Below are the code and all the weights of a small trained network. Each question names an input and a class and asks about switching units off, where a switched-off unit gives its printed mean instead of its output.

import numpy as np


def w(rows, s, z=0):
    codes = np.array(rows[::2]) - 128.0
    scale = np.full(codes.shape[1], s)
    scale[-1] = z or s
    return codes * scale


def norm(h):
    return h / np.sqrt((h * h).mean(-1, keepdims=True) + 1e-5)


def f(y):
    return y / 2 * (1 + np.tanh(0.7978845608 * (y + 0.044715 * y**3)))


def log_softmax(a):
    a = a - a.max(-1, keepdims=True)
    return a - np.log(np.exp(a).sum(-1, keepdims=True))


def net(x, mask):
    res = np.array(x, float).reshape(1, 3) / 4 @ E
    u = 0
    for l in range(3):
        y = f(norm(res) @ A[l][:, :-1].T + A[l][:, -1])
        res = res + np.where(mask[u : u + 10], y, B[l][:, -1]) @ B[l][:, :-1]
        u += 10
    return log_softmax(norm(res)[-1] @ U[:, :-1].T + U[:, -1])


A, B = {}, {}
E = w([
[72,91,254,126,13,126,60],'x0',
[100,130,105,24,18,82,109],'x1',
[76,169,136,123,241,49,93],'x2',
],0.004)
A[0] = w([
[84,153,74,99,17,134,156,102],'L0N0',
[188,186,124,182,221,138,195,119],'L0N1',
[66,160,35,155,147,139,133,150],'L0N2',
[192,165,30,52,165,156,146,99],'L0N3',
[185,65,74,170,113,146,171,74],'L0N4',
[141,253,60,58,131,133,158,59],'L0N5',
[150,89,97,192,129,210,102,91],'L0N6',
[145,160,57,81,85,195,163,9],'L0N7',
[114,182,112,91,64,83,85,71],'L0N8',
[79,123,144,52,92,71,153,80],'L0N9',
],0.0049,0.0013)
B[0] = w([
[38,109,131,64,162,134,202,203],'L0N0',
[86,153,126,38,39,23,73,251],'L0N1',
[188,223,158,162,85,168,1,173],'L0N2',
[143,223,111,165,171,62,102,239],'L0N3',
[172,181,94,129,173,205,69,171],'L0N4',
[139,109,9,173,168,90,112,206],'L0N5',
[157,208,139,101,117,93,131,174],'L0N6',
[102,139,189,58,204,220,163,167],'L0N7',
[120,223,137,105,5,136,103,176],'L0N8',
[152,111,165,49,24,124,142,185],'L0N9',
],0.0037,0.0028)
A[1] = w([
[99,83,222,224,87,85,61,116],'L1N0',
[122,115,128,190,141,243,172,8],'L1N1',
[193,249,161,180,241,186,125,163],'L1N2',
[70,131,53,63,19,65,124,137],'L1N3',
[128,95,194,143,147,103,2,63],'L1N4',
[1,149,156,103,121,41,113,179],'L1N5',
[50,193,49,46,37,135,237,183],'L1N6',
[227,182,111,133,109,202,203,154],'L1N7',
[65,194,214,83,136,37,61,141],'L1N8',
[22,133,211,105,38,187,191,141],'L1N9',
],0.0039,0.0013)
B[1] = w([
[97,143,122,106,155,167,99,212],'L1N0',
[221,144,123,120,126,39,75,127],'L1N1',
[149,54,122,141,31,112,178,239],'L1N2',
[164,164,176,127,88,71,192,221],'L1N3',
[122,138,140,123,189,158,115,169],'L1N4',
[187,106,84,138,109,160,181,230],'L1N5',
[66,141,234,104,109,116,162,238],'L1N6',
[165,86,151,106,146,128,2,177],'L1N7',
[172,16,115,161,160,173,171,252],'L1N8',
[161,126,79,103,85,125,132,234],'L1N9',
],0.0052,0.003)
A[2] = w([
[94,77,114,232,165,109,83,159],'L2N0',
[106,94,219,100,159,154,90,131],'L2N1',
[148,223,111,106,145,101,184,255],'L2N2',
[14,140,151,99,128,36,190,56],'L2N3',
[64,83,125,150,209,115,220,53],'L2N4',
[132,66,119,182,82,157,185,116],'L2N5',
[78,64,173,180,222,83,119,152],'L2N6',
[54,141,106,149,77,143,57,164],'L2N7',
[177,117,87,58,84,254,145,161],'L2N8',
[60,92,164,139,41,196,129,234],'L2N9',
],0.0056,0.00064)
B[2] = w([
[50,89,186,22,118,139,244,193],'L2N0',
[199,207,77,148,215,129,174,175],'L2N1',
[73,113,160,121,213,125,128,215],'L2N2',
[194,125,153,222,19,189,98,202],'L2N3',
[93,13,135,65,83,214,124,169],'L2N4',
[125,113,104,67,205,178,61,176],'L2N5',
[247,52,231,4,61,175,130,185],'L2N6',
[69,140,81,208,148,109,201,125],'L2N7',
[75,83,189,174,129,128,10,239],'L2N8',
[59,201,27,204,200,68,216,253],'L2N9',
],0.004,0.0031)
U = w([
[78,196,157,52,148,152,105,34],'0',
[222,99,123,175,99,160,44,145],'1',
[38,144,82,204,147,163,148,105],'2',
[167,191,34,112,202,30,151,173],'3',
[134,155,182,157,186,169,171,51],'4',
[148,1,163,53,182,169,188,165],'5',
[89,166,172,107,17,79,221,228],'6',
[98,151,169,107,135,153,76,4],'7',
],0.012,0.0042)

Each question gives the input, the list of numbers given to net, and the class t.
The units are the neurons (one row each of A and B). Each row of codes is followed by its name. A weight is (code - 128) times the scale printed after its matrix; where a second scale follows, it is the last column's (A, B and U).
mask holds one flag per neuron, layer by layer. A switched-off neuron (its flag False) gives its mean, the last column of its row in B, instead of its output. The means were averaged over made-up inputs and are rounded, as every weight is.
A unit's drop is (log p(t) with every unit on - log p(t) with that unit switched off) / (log p(t) with every unit on - log p(t) with every unit switched off).
The circuit of an input: a set's keep is (log p(t) with only the set's units on - log p(t) with every unit switched off) / (log p(t) with every unit on - log p(t) with every unit switched off). Starting from the 12 units with the biggest drops (on a tie, the unit counted first), units are removed one at a time, each time the one whose removal leaves the highest keep (on an exact tie, the one counted first), for as long as the keep stays at least 0.8.
units of the circuit, in order: the units of the circuit, biggest drop first
most important unit: the unit with the biggest drop
k most important neurons: the k neurons with the biggest drops, biggest first
top k neurons in layer l: the k neurons of layer l with the biggest drops, biggest first
drop when u is switched off: that unit's drop, to one decimal
input [3,-2,-3], class 2: units of the circuit, in order -> (L2N6 L2N9)
input [-3,-5,-2], class 1: 2 most important neurons -> (L1N2 L2N9)
input [3,-8,-4], class 1: units of the circuit, in order -> (L1N1 L1N6)
input [-2,-4,0], class 3: 4 most important neurons -> (L0N0 L1N6 L0N1 L0N7)
input [4,-2,-8], class 1: units of the circuit, in order -> (L2N0 L2N8)
input [6,1,8], class 5: units of the circuit, in order -> (L1N8)
input [-5,4,-6], class 0: 2 most important neurons -> (L0N0 L1N8)
input [6,-6,-2], class 4: 2 most important neurons -> (L1N8 L2N1)
input [8,-8,-2], class 4: 3 most important neurons -> (L1N8 L2N1 L2N9)
input [-7,-5,-6], class 1: units of the circuit, in order -> (L1N7 L2N8)
input [1,-1,0], class 5: 2 most important neurons -> (L0N8 L0N9)
input [-2,-4,-2], class 1: 4 most important neurons -> (L2N9 L1N2 L0N4 L0N5)
input [-4,-6,-4], class 1: top 2 neurons in layer 1 -> (L1N2 L1N7)
input [8,0,2], class 2: most important unit -> L2N9
input [-7,-8,-6], class 1: drop when L1N7 is switched off -> 0.4
input [5,-3,-5], class 2: drop when L2N7 is switched off -> 0.1
input [-2,5,5], class 6: drop when L1N6 is switched off -> 0.2
